B:
0: 63 -240 77 -46 -62 96 45 -46 116 247 97 274 -135 -51 -39 -238 -83 131
 -53 -224 -179
1: 219 -84 67 292 138 -399 -68 -44 598 -227 -223 -136 -183 -27 147 -9 3
 -149 398 352 181
2: 64 -93 198 5 -32 -36 -136 -166 132 2 -243 -234 74 -109 391 123 459 -59
 23 91 35
3: 16 268 -279 -49 -230 92 -177 100 270 23 129 117 -28 -66 738 -151 452 93
 -117 6 171
4: -123 118 -15 -165 -259 319 -71 -26 -149 232 -33 -95 204 -119 563 -38 550
 42 -327 -271 -43
5: 352 153 -157 83 54 62 -25 35 396 -121 -216 -414 -157 -173 706 318 546
 -112 166 88 342
6: 15 -222 340 -251 -150 293 -95 -257 -209 321 -202 -93 223 -143 501 -48
 507 29 -408 -185 -146
7: 218 -117 -224 -263 -61 23 94 192 155 -23 168 -232 -312 19 109 129 -100
 42 70 24 309
8: -222 -259 215 -290 -166 -175 20 119 -487 -169 118 -238 161 396 -296 146
 57 -57 -49 20 -20
9: -20 -123 34 106 -232 -42 190 172 114 -75 155 83 -26 166 86 -239 -193 -56
 -81 -152 -23
10: -317 -115 -308 -19 -349 201 319 219 -53 383 521 477 -24 174 -401 -281
 -654 184 4 -519 -200
11: 79 -227 293 60 -135 -73 -107 -191 187 -39 -156 -99 130 -32 507 32 338
 -53 -44 135 10
12: 92 -387 41 55 -193 28 159 -143 203 200 152 221 81 131 244 67 -263 45 103
 -1 26
13: 73 62 19 224 -163 99 71 93 196 -87 -15 -19 12 -18 481 -37 332 -62 -48
 -207 -29
14: 36 -414 453 58 28 -24 81 -137 16 76 -184 -105 -78 -105 -254 -86 -3 -35
 -11 -208 -284
15: -72 -251 51 -370 -227 -22 -91 -194 -66 291 20 -20 279 134 393 -37 -50 26
 -186 268 201
16: 503 52 8 198 194 -71 -146 -49 655 -230 -348 -390 -354 -342 671 254 629
 -90 274 183 273
17: -151 -176 68 353 -108 76 493 -8 198 373 -191 -158 143 -69 -329 -187 -722
 -240 86 -379 -97
18: -88 -67 -103 328 -77 -172 463 145 94 46 -58 -187 229 350 -220 85 -612
 -330 284 -61 164
19: -36 38 93 222 -90 -32 118 76 105 -107 -172 -263 87 16 182 36 185 -186 42
 -132 14
20: 19 -21 130 134 -33 99 218 57 -23 -8 -293 -557 78 -76 94 227 180 -240 30
 -239 53
21: 289 -109 -251 54 -137 58 205 18 424 132 88 -46 -54 48 575 126 -215 -53
 122 105 372
22: -107 -215 55 -330 -243 78 -334 -161 -9 239 308 522 -13 -1 280 -236 308
 364 -173 -1 -186
23: 86 -19 199 253 60 -188 -24 84 136 -279 -137 -72 -101 59 30 -16 357 -115
 159 -58 -119
24: 214 -111 -69 -60 -121 124 144 -37 227 197 -63 -153 23 -28 532 8 -32 -80
 -93 11 247
25: -35 -152 -31 264 -264 118 433 147 155 113 100 -9 65 105 65 -120 -428
 -136 -35 -356 -21
26: -63 -293 223 -15 -113 -3 93 -37 -11 100 -14 -31 11 11 -141 -95 -117 -7
 -45 -159 -152
27: 147 -78 -374 -368 -196 229 58 137 236 222 279 -142 -321 -159 287 71 -142
 181 -27 -73 327
28: 65 -66 -117 103 -167 10 130 190 125 -106 246 137 -120 163 146 16 26 32
 92 -173 11
29: 139 -93 -37 -53 -116 41 182 216 75 -73 107 -115 -181 83 105 -71 -57 -44
 -78 -171 92
30: 111 -128 -127 -551 -193 213 -344 -360 291 478 -82 -209 51 -377 918 87
 352 205 -198 348 388
31: 186 -140 38 -13 51 57 60 44 172 40 -50 -99 -252 -121 -5 8 102 20 75 -167
 -17
32: 42 -203 -41 -700 -262 224 -533 -240 8 307 293 288 -110 -203 712 -70 619
 481 -320 163 58
33: 94 107 -209 787 23 -46 756 490 362 -32 97 324 -195 285 -520 -459 -855
 -303 248 -648 -200
34: 50 -202 208 452 47 -146 306 -113 458 147 -360 -161 41 -105 -116 -182
 -475 -271 204 -68 -41
35: -133 70 -122 498 -173 219 624 284 158 269 19 131 40 50 -255 -420 -642
 -213 -53 -720 -221
36: -52 81 -79 393 -180 -17 337 266 119 -158 66 -49 60 211 56 -27 -113 -198
 110 -304 -8
37: 304 -301 41 21 -153 -11 130 -14 286 -11 150 159 -98 124 457 -50 -99 14
 -35 66 124
38: 130 -374 153 104 -96 -49 357 20 95 90 5 -7 24 205 -71 -77 -476 -144 8
 -95 18
39: -58 -67 85 368 -85 -265 289 177 60 -210 -14 -23 138 375 -146 -40 -243
 -257 193 -50 -9
40: 231 -83 -218 -52 -13 172 265 253 129 32 158 -162 -361 -21 -72 149 -118
 25 126 -322 122
41: 317 -2 3 276 187 -68 82 -105 402 57 -334 -159 -40 -76 325 141 189 -183
 281 77 147
42: 186 103 -138 223 -19 -98 204 122 202 -98 -122 -171 110 223 421 116 77
 -257 149 77 281
43: -91 -38 -158 282 -212 192 416 309 153 116 270 223 -183 31 -268 -277 -452
 2 23 -623 -214
44: 1 9 -93 -18 -298 180 169 252 98 -80 160 -202 -127 -48 308 -57 68 -21
 -175 -294 81
45: 341 -289 172 397 31 -283 119 -182 519 -149 -191 -42 86 155 491 212 -43
 -215 347 337 199
46: -10 -181 -8 -186 -177 121 87 44 -19 103 85 -207 -50 -30 105 107 -4 36
 -53 -145 80
47: 4 -183 99 85 -66 -122 202 211 73 -119 78 -34 -197 121 -316 -190 -275 -61
 46 -195 -92
48: -78 -398 372 100 27 -142 44 -271 26 207 -220 6 171 39 -226 -13 -134 -73
 144 11 -188
49: 128 68 95 218 -47 -16 43 198 289 -279 -113 -261 -260 -157 232 -90 341
 -106 -7 -201 -18
50: -183 -146 233 3 -84 -53 223 -106 -229 179 -355 -501 439 158 -5 118 -118
 -325 -58 6 99
51: 203 -64 -82 -21 20 26 102 -106 259 219 -228 -311 55 -64 401 146 -7 -145
 85 130 306
52: 185 -50 60 323 55 -142 248 4 430 -109 -423 -683 11 -104 259 264 -77 -370
 277 113 319
53: 21 -367 285 32 -150 103 273 -32 -89 203 6 135 103 137 -35 -253 -271 -61
 -225 -283 -206
54: -54 -328 -244 -546 -515 428 76 83 -25 433 651 381 -181 -44 290 -247 -318
 417 -402 -317 12
55: -91 -58 -182 375 -300 145 404 178 134 198 363 597 125 295 55 -265 -433
 12 25 -468 -203
56: 145 -28 -60 331 55 -59 366 100 365 51 -238 -322 -62 -24 -19 19 -351 -283
 232 -121 165
57: 65 -179 165 84 -181 79 127 40 159 11 -1 -19 -62 -51 236 -196 14 -32 -158
 -217 -85
58: 217 -137 158 311 80 -50 305 -81 312 63 -455 -524 113 -59 229 179 -116
 -361 173 5 197
59: -44 -153 -68 -279 -341 -121 -160 76 116 -91 351 167 -61 163 381 -181 14
 159 -138 215 157
60: -50 -87 -230 -433 -154 79 26 245 -372 -20 374 -87 -94 298 -135 272 121
 133 21 -113 137
61: 127 -216 149 124 -167 4 162 -67 162 33 -82 -83 150 97 459 21 2 -136 -60
 10 86
62: -243 25 156 -325 -312 302 -299 -135 -336 216 50 76 259 -107 528 -51 817
 194 -402 -249 -222
63: -35 -113 -131 151 -295 240 594 473 2 29 346 70 -248 129 -330 -362 -647
 -59 -192 -701 -135
64: 287 -515 330 -761 34 -258 -355 -200 -271 -203 -70 -510 -51 199 328 448
 497 46 -70 660 396
65: 304 -147 110 435 -32 133 379 -2 336 69 -170 -9 17 2 404 -1 -47 -207 44
 -281 -24
66: -313 63 261 402 -186 16 207 347 -47 -232 34 28 -136 -36 -489 -444 41 -87
 -114 -694 -526
67: 88 125 -118 906 -27 -89 579 333 560 -169 -27 137 -118 122 -127 -190 -455
 -301 385 -473 -130
68: 137 63 146 -193 148 -87 -433 -296 268 41 -490 -517 -3 -371 572 229 822
 -38 93 363 222
69: -223 -225 -15 -72 -413 -104 -94 -70 80 81 376 426 212 252 301 -138 -116
 165 -28 128 -23
70: -317 -156 97 -245 23 -126 -83 -144 -106 295 -204 -364 83 -103 -514 65
 -165 -19 178 52 -4
71: -159 -333 98 120 -333 10 435 143 -51 73 209 28 142 283 -186 -138 -636
 -118 -72 -271 -62

142 -106 -68 76 3 -7 -93 51 -96 38 -84 118 14 -17 -79 127 38 -111 9 109
 -120 -179 27 -98 59 12 169 -52 -8 17 82 : 29
106 101 19 8 -189 218 259 -59 85 -1 32 -198 -195 93 95 8 -28 26 11 -182
 37 108 131 179 -41 -247 -140 64 -39 119 -270 : 17
222 -43 -107 93 -138 86 31 -91 49 39 -37 -224 -78 -8 124 216 -70 28 -72
 -128 -13 -96 102 109 -14 -196 145 -9 -124 42 -113 : 11
80 -27 85 -135 64 68 -88 109 -197 -112 -31 98 -126 36 -34 -110 -103 -22
 42 -103 -114 270 -16 -58 -89 -41 -116 -71 35 -167 -7 : 44
147 182 -22 -63 -92 38 -62 -81 -139 -32 9 -59 -26 59 85 121 -73 65 8
 -131 -36 58 172 111 68 -170 10 21 -61 8 -213 : 28
16 -113 90 -58 86 -22 163 -9 -70 -39 38 222 8 119 48 -195 76 -97 -54 171
 -87 200 -44 -35 -9 34 -120 -187 -69 -198 150 : 55
12 6 -46 -10 15 46 84 79 -1 -32 2 46 -100 78 -11 -50 78 -19 74 -51 -95 6
 107 -5 41 -38 -79 45 62 43 -60 : 10
-42 -45 101 -1 195 -23 -40 149 -266 -16 -40 553 63 118 -158 -270 221
 -198 131 346 -228 144 -34 -141 116 177 -164 -255 101 -142 240 : 60
11 151 72 -196 -113 -94 -117 -58 -181 -39 91 85 -65 67 99 21 -195 155 61
 -207 70 112 -13 110 -79 -51 24 -18 11 -31 -127 : 42
219 22 -149 60 -41 155 88 -38 57 -40 -61 -304 -175 32 142 142 60 60 -50
 -221 -64 15 224 167 23 -224 -8 49 -73 70 -224 : 26
32 -198 -111 193 27 -27 96 27 92 154 -73 64 73 51 -16 -37 142 -160 -44
 197 -116 -143 86 -93 170 -61 64 -145 -58 -64 148 : 14
-19 -30 -58 -86 -95 -27 140 8 123 28 29 -208 -146 63 86 -12 -72 76 -38
 -247 71 -1 95 44 -20 -162 -2 104 -2 27 -162 : 34
173 -60 1 -42 19 105 32 27 -84 -51 -79 -90 -116 26 14 6 -9 -56 -76 -73
 -79 144 76 -3 -19 -143 -37 -47 -62 -90 -79 : 9
156 -142 -40 131 16 93 120 -36 2 65 -83 -10 -54 52 81 -35 126 -92 -85 93
 -77 73 40 77 30 -107 -19 -230 -109 -82 60 : 53
-25 -121 -17 -4 4 -191 -118 15 -114 142 -49 193 72 33 -18 -40 2 -50 -27
 97 4 -81 -49 -64 80 21 145 -205 -10 -103 140 : 37
11 -209 58 -63 122 -49 -13 139 -98 -44 -26 226 44 32 -129 -130 -53 -180
 -18 159 -176 79 -48 -291 13 50 -11 -54 -4 -241 208 : 49
91 -143 -15 2 22 -69 180 -73 3 48 -23 66 21 74 60 -11 138 -96 -154 169
 -10 -42 7 5 47 -10 74 -143 -123 -62 84 : 45
-197 -160 184 63 19 -47 149 93 -48 177 14 435 156 151 -145 -420 11 -272
 55 374 -105 199 -83 -230 146 -14 -209 -292 7 -281 274 : 22
96 148 -110 -55 -158 -39 69 -138 59 -44 122 -152 -71 66 200 226 -71 181
 17 -228 42 -143 146 186 -9 -105 119 158 -58 148 -211 : 41
16 -139 141 -98 97 72 41 155 -164 -1 -107 149 -84 59 -146 -264 2 -190
 -36 78 -101 295 -29 -167 -4 -74 -179 -163 27 -219 58 : 59
13 158 -8 -50 -78 5 8 -35 -68 14 45 8 -13 106 62 -17 -39 47 59 -103 -37
 80 170 71 105 -153 -79 18 -6 -8 -167 : 31
123 234 -59 -190 -113 12 9 -102 -35 -147 109 -224 -109 76 182 173 -160
 197 -1 -348 7 66 216 150 -18 -188 -1 228 -58 45 -331 : 16
129 -97 -114 47 -71 14 -22 13 34 58 -70 -158 -95 -18 28 141 -41 1 -44
 -131 -14 -132 71 9 3 -127 148 11 -28 42 -65 : 69
65 76 65 -11 -168 121 21 -32 -73 38 15 -20 -175 60 92 -37 -115 81 83
 -194 60 165 -15 196 -105 -153 -83 -116 15 37 -142 : 50
108 -111 -69 -6 7 -42 42 19 -25 -32 -6 98 -84 13 14 114 90 -13 -4 30 -37
 -188 -37 6 -62 100 159 -4 9 98 66 : 21
-14 -22 -51 89 3 -140 -271 63 -222 225 -150 247 53 22 -82 -50 95 -56 77
 89 -27 -94 22 7 178 -16 111 -299 82 -10 72 : 64
40 -198 72 66 9 17 112 51 -55 39 -10 302 -12 49 -70 -90 75 -166 17 250
 -77 -29 -146 -86 -53 106 26 -185 -4 -48 228 : 24
121 86 -106 -100 -85 25 38 -20 20 -95 37 -199 -184 30 112 182 -42 144 12
 -297 15 -77 135 123 -62 -100 72 192 9 150 -235 : 56
73 103 -68 -79 -30 -5 52 -80 -28 -11 9 -155 -153 98 207 -8 47 159 -37
 -248 46 145 141 247 7 -157 -68 -67 -40 8 -205 : 12
-12 -182 62 72 -14 -3 179 61 7 43 29 330 -1 67 -88 -90 103 -168 56 271
 -71 -118 -136 -107 -34 145 30 -111 30 25 228 : 51
255 7 -240 128 -176 15 -202 -54 -1 111 -124 -301 -119 -87 84 406 -54 109
 -14 -269 33 -346 149 157 32 -185 345 47 -34 226 -207 : 71
39 -35 -26 -64 41 -65 -4 10 -54 -26 11 34 35 62 27 -24 -46 -35 -40 -3
 -101 58 101 -91 79 -73 0 -5 -57 -151 6 : 23
-196 -110 16 -94 -58 -262 -20 99 3 162 18 191 120 54 -165 -99 -107 -118
 8 89 26 -193 -6 -283 145 3 130 52 68 -66 87 : 1
96 73 26 -102 -62 4 -13 -43 -122 5 -18 -44 -45 63 51 8 -65 13 -48 -98 0
 120 98 52 36 -160 -18 -45 -60 -63 -145 : 39
-14 -249 -6 38 35 -115 -47 110 -23 40 -3 259 53 -3 -104 -16 -50 -131 33
 170 -112 -159 -121 -232 -16 127 159 -70 23 -101 272 : 19
